Below are the code and all the weights of a small trained network. Each question names an input and a class and asks about switching units off, where a switched-off unit gives its printed mean instead of its output.

import numpy as np


def w(rows, s, z=0):
    codes = np.array(rows[::2]) - 128.0
    scale = np.full(codes.shape[1], s)
    scale[-1] = z or s
    return codes * scale


def f(y):
    return y / 2 * (1 + np.tanh(0.7978845608 * (y + 0.044715 * y**3)))


def log_softmax(a):
    a = a - a.max(-1, keepdims=True)
    return a - np.log(np.exp(a).sum(-1, keepdims=True))


def net(x, mask):
    res = np.array(x, float).reshape(1, 8) / 4 @ E
    y = f(res @ A[0][:, :-1].T + A[0][:, -1])
    res = res + np.where(mask, y, B[0][:, -1]) @ B[0][:, :-1]
    return log_softmax(res[-1] @ U[:, :-1].T + U[:, -1])


A, B = {}, {}
E = w([
[98,140,83,59,127,46,119,125],'x0',
[144,173,122,150,91,92,117,184],'x1',
[160,43,202,85,154,175,165,232],'x2',
[66,67,132,174,18,122,194,241],'x3',
[35,240,83,185,177,162,97,138],'x4',
[222,144,51,38,54,12,174,102],'x5',
[255,34,162,196,186,209,92,34],'x6',
[93,82,28,152,182,63,27,82],'x7',
],0.0058)
A[0] = w([
[88,97,56,45,133,42,163,83,244],'N0',
[83,87,144,98,200,69,102,220,248],'N1',
[195,1,156,95,222,103,83,72,241],'N2',
[204,31,172,48,167,124,54,117,149],'N3',
[149,30,154,110,196,141,17,58,186],'N4',
[53,181,98,96,58,162,187,95,246],'N5',
[125,154,184,184,63,182,182,145,32],'N6',
[106,180,126,130,73,95,164,195,70],'N7',
[214,198,131,59,189,134,84,55,254],'N8',
[205,64,145,141,183,120,105,91,55],'N9',
[201,157,46,61,107,103,164,101,156],'N10',
[99,160,164,90,238,153,147,180,226],'N11',
[46,214,66,212,108,101,96,125,196],'N12',
[189,73,163,175,54,133,208,192,117],'N13',
[67,57,150,148,100,114,184,152,18],'N14',
],0.0076,0.0045)
B[0] = w([
[83,215,119,120,125,2,117,71,227],'N0',
[145,180,183,92,38,79,156,51,213],'N1',
[221,200,132,196,10,183,93,39,252],'N2',
[151,161,168,199,46,204,87,88,208],'N3',
[181,189,179,217,83,177,93,73,230],'N4',
[180,148,185,128,188,58,98,127,224],'N5',
[99,94,166,111,116,71,144,186,168],'N6',
[216,81,93,115,173,61,115,183,185],'N7',
[126,193,215,197,92,55,201,63,241],'N8',
[185,154,156,211,59,180,79,66,177],'N9',
[75,166,200,94,154,51,169,85,193],'N10',
[118,200,174,96,44,107,121,82,208],'N11',
[69,115,103,187,203,73,75,144,254],'N12',
[129,22,180,124,91,171,169,166,215],'N13',
[117,171,184,217,75,194,155,99,153],'N14',
],0.0078,0.0087)
U = w([
[231,84,66,202,90,146,70,98,180],'0',
[86,57,139,73,98,136,193,246,59],'1',
[46,170,45,54,73,50,109,99,215],'2',
[51,186,14,14,190,234,78,226,3],'3',
[133,1,118,194,68,221,87,167,28],'4',
[17,191,87,217,220,109,95,151,83],'5',
[128,150,150,118,92,194,101,118,7],'6',
[80,177,181,113,134,91,215,80,247],'7',
],0.0072,0.0052)

Each question gives the input, the list of numbers given to net, and the class t.
The units are the neurons (one row each of A and B). Each row of codes is followed by its name. A weight is (code - 128) times the scale printed after its matrix; where a second scale follows, it is the last column's (A, B and U).
mask holds one flag per neuron, in row order. A switched-off neuron (its flag False) gives its mean, the last column of its row in B, instead of its output. The means were averaged over made-up inputs and are rounded, as every weight is.
A unit's drop is (log p(t) with every unit on - log p(t) with that unit switched off) / (log p(t) with every unit on - log p(t) with every unit switched off).
The circuit of an input: a set's keep is (log p(t) with only the set's units on - log p(t) with every unit switched off) / (log p(t) with every unit on - log p(t) with every unit switched off). Starting from the 12 units with the biggest drops (on a tie, the unit counted first), units are removed one at a time, each time the one whose removal leaves the highest keep (on an exact tie, the one counted first), for as long as the keep stays at least 0.8.
circuit, biggest first: the units of the circuit, biggest drop first
unit that matters most: the unit with the biggest drop
top k neurons: the k neurons with the biggest drops, biggest first
drop of u: that unit's drop, to one decimal
input [-3,2,-5,-1,7,-7,-5,-6], class 5: unit that matters most	N12
input [8,-8,7,4,5,1,0,7], class 2: circuit, biggest first	N8, N0
input [-6,-2,1,1,-7,3,3,-3], class 4: circuit, biggest first	N13, N0
input [-6,-4,-8,-6,-1,-8,-1,-2], class 5: circuit, biggest first	N1, N12
input [-3,-2,-2,6,3,7,2,0], class 2: top 2 neurons	N8, N4
input [7,2,1,4,-8,1,5,-5], class 4: circuit, biggest first	N13, N8
input [-1,1,-2,3,0,-5,-7,5], class 5: top 2 neurons	N12, N2
input [6,-7,-3,8,-5,-2,5,0], class 4: top 2 neurons	N13, N8
input [7,4,8,0,3,-2,-5,6], class 2: drop of N9	0.0
input [6,-8,7,6,-8,7,5,-8], class 4: drop of N13	0.6
input [-6,0,-2,-3,-8,2,-4,-8], class 1: drop of N1	0.1
input [-1,-3,-7,5,8,0,-2,4], class 5: drop of N12	0.2
